Below is a small trained network, with its code and all its weights. Each question gives an input and a class and asks what happens when units are switched off, that is, made to give their printed mean instead of their output.

import numpy as np


def w(rows, s, z=0):
    codes = np.array(rows[::2]) - 128.0
    scale = np.full(codes.shape[1], s)
    scale[-1] = z or s
    return codes * scale


def norm(h):
    return h / np.sqrt((h * h).mean(-1, keepdims=True) + 1e-5)


def f(y):
    return y / 2 * (1 + np.tanh(0.7978845608 * (y + 0.044715 * y**3)))


def log_softmax(a):
    a = a - a.max(-1, keepdims=True)
    return a - np.log(np.exp(a).sum(-1, keepdims=True))


def net(x, mask):
    res = np.array(x, float).reshape(1, 5) / 4 @ E
    u = 0
    for l in range(2):
        y = f(norm(res) @ A[l][:, :-1].T + A[l][:, -1])
        res = res + np.where(mask[u : u + 7], y, B[l][:, -1]) @ B[l][:, :-1]
        u += 7
    return log_softmax(norm(res)[-1] @ U[:, :-1].T + U[:, -1])


A, B = {}, {}
E = w([
[106,215,144,34,47,155,68,203,53],'x0',
[185,24,139,158,134,254,200,120,139],'x1',
[140,130,107,139,127,118,131,129,109],'x2',
[111,136,120,123,145,129,164,130,107],'x3',
[108,215,23,216,173,157,123,165,220],'x4',
],0.0081)
A[0] = w([
[116,88,164,127,171,38,127,93,113,88],'L0N0',
[62,122,184,113,106,34,132,79,78,132],'L0N1',
[81,169,136,183,127,103,163,84,147,175],'L0N2',
[141,171,97,173,162,197,179,123,122,44],'L0N3',
[140,176,124,134,143,151,147,254,135,94],'L0N4',
[158,133,110,83,55,223,177,201,129,2],'L0N5',
[150,152,74,106,104,174,179,157,172,95],'L0N6',
],0.0085,0.0045)
B[0] = w([
[83,2,67,187,97,143,78,157,192,196],'L0N0',
[185,149,160,158,84,136,77,227,164,252],'L0N1',
[149,138,81,96,94,63,114,102,146,213],'L0N2',
[152,112,185,100,121,144,120,190,163,185],'L0N3',
[98,117,122,154,116,97,46,147,138,219],'L0N4',
[148,27,70,81,61,97,103,119,157,214],'L0N5',
[111,135,99,183,104,139,114,141,167,186],'L0N6',
],0.012,0.0049)
A[1] = w([
[41,215,78,97,150,54,85,70,178,25],'L1N0',
[134,88,152,61,78,120,112,160,8,156],'L1N1',
[114,6,177,104,91,178,130,53,46,138],'L1N2',
[206,101,135,178,199,206,163,132,171,79],'L1N3',
[112,42,214,166,134,61,208,112,96,17],'L1N4',
[2,218,86,108,185,198,109,165,103,75],'L1N5',
[139,209,153,157,91,125,43,160,143,254],'L1N6',
],0.0085,0.0015)
B[1] = w([
[197,175,53,114,203,93,167,27,132,209],'L1N0',
[164,206,105,123,121,120,181,119,135,187],'L1N1',
[177,143,129,119,156,90,227,47,77,196],'L1N2',
[34,149,212,137,192,182,172,165,143,174],'L1N3',
[154,73,152,153,169,89,2,144,42,155],'L1N4',
[77,45,113,74,34,192,119,12,24,157],'L1N5',
[70,94,174,129,161,174,137,135,93,254],'L1N6',
],0.0089,0.0092)
U = w([
[121,12,83,169,50,96,39,191,191,254],'0',
[204,188,38,165,233,5,136,64,203,68],'1',
[190,30,228,179,228,91,185,54,68,43],'2',
[75,136,146,200,199,176,188,157,210,167],'3',
[139,201,233,78,57,97,42,202,58,90],'4',
[52,208,44,81,111,129,16,47,59,39],'5',
[221,111,104,49,50,107,217,67,54,90],'6',
],0.011,0.0056)

Each question gives the input, the list of numbers given to net, and the class t.
The units are the neurons (one row each of A and B). Each row of codes is followed by its name. A weight is (code - 128) times the scale printed after its matrix; where a second scale follows, it is the last column's (A, B and U).
mask holds one flag per neuron, layer by layer. A switched-off neuron (its flag False) gives its mean, the last column of its row in B, instead of its output. The means were averaged over made-up inputs and are rounded, as every weight is.
A unit's drop is (log p(t) with every unit on - log p(t) with that unit switched off) / (log p(t) with every unit on - log p(t) with every unit switched off).
The circuit of an input: a set's keep is (log p(t) with only the set's units on - log p(t) with every unit switched off) / (log p(t) with every unit on - log p(t) with every unit switched off). Starting from the 12 units with the biggest drops (on a tie, the unit counted first), units are removed one at a time, each time the one whose removal leaves the highest keep (on an exact tie, the one counted first), for as long as the keep stays at least 0.8.
circuit, biggest first: the units of the circuit, biggest drop first
unit that matters most: the unit with the biggest drop
k most important neurons: the k neurons with the biggest drops, biggest first
k most important neurons of layer l: the k neurons of layer l with the biggest drops, biggest first
drop of u: that unit's drop, to one decimal
input [1,1,4,8,7], class 0: 2 most important neurons : [L0N3 L0N4]
input [1,-6,3,-8,7], class 5: unit that matters most : L1N5
input [8,1,-2,-1,-3], class 6: 2 most important neurons : [L0N5 L1N1]
input [6,-5,0,-7,2], class 5: 3 most important neurons : [L1N0 L1N5 L0N3]
input [0,3,8,2,2], class 3: 2 most important neurons of layer 0 : [L0N0 L0N3]
input [3,3,-7,-6,0], class 6: circuit, biggest first : [L0N1 L0N0]
input [-7,-3,-7,-1,-8], class 0: 2 most important neurons : [L0N0 L0N1]
input [-5,0,-3,-3,-3], class 0: 2 most important neurons of layer 1 : [L1N0 L1N6]
input [-5,1,5,3,1], class 3: 2 most important neurons of layer 1 : [L1N3 L1N2]
input [6,1,-2,8,-1], class 6: 2 most important neurons of layer 0 : [L0N5 L0N1]
input [-4,0,-1,4,0], class 0: 2 most important neurons : [L0N0 L1N0]
input [-3,1,5,2,7], class 3: 4 most important neurons of layer 1 : [L1N3 L1N2 L1N1 L1N4]
input [2,0,0,6,4], class 5: 2 most important neurons : [L0N1 L0N0]
input [4,-2,5,-7,2], class 5: circuit, biggest first : [L0N1]
input [0,-2,3,-1,-8], class 0: 3 most important neurons : [L0N1 L0N0 L1N3]
input [7,1,7,-1,-5], class 6: 2 most important neurons of layer 1 : [L1N1 L1N2]
input [-1,-5,1,-6,-8], class 0: 2 most important neurons of layer 0 : [L0N0 L0N1]
input [-1,6,1,1,1], class 3: 2 most important neurons : [L1N3 L0N6]
input [1,5,-1,-1,-1], class 6: 2 most important neurons : [L0N5 L1N6]
input [8,5,-6,-4,-8], class 6: unit that matters most : L1N2
input [0,-1,-3,-6,1], class 1: 2 most important neurons : [L0N1 L1N0]
input [-7,1,5,-6,7], class 3: 2 most important neurons : [L1N3 L0N3]
input [-4,-8,5,-6,-7], class 0: drop of L0N0 : 1.0
input [-5,-4,3,0,-1], class 0: drop of L0N0 : 0.4
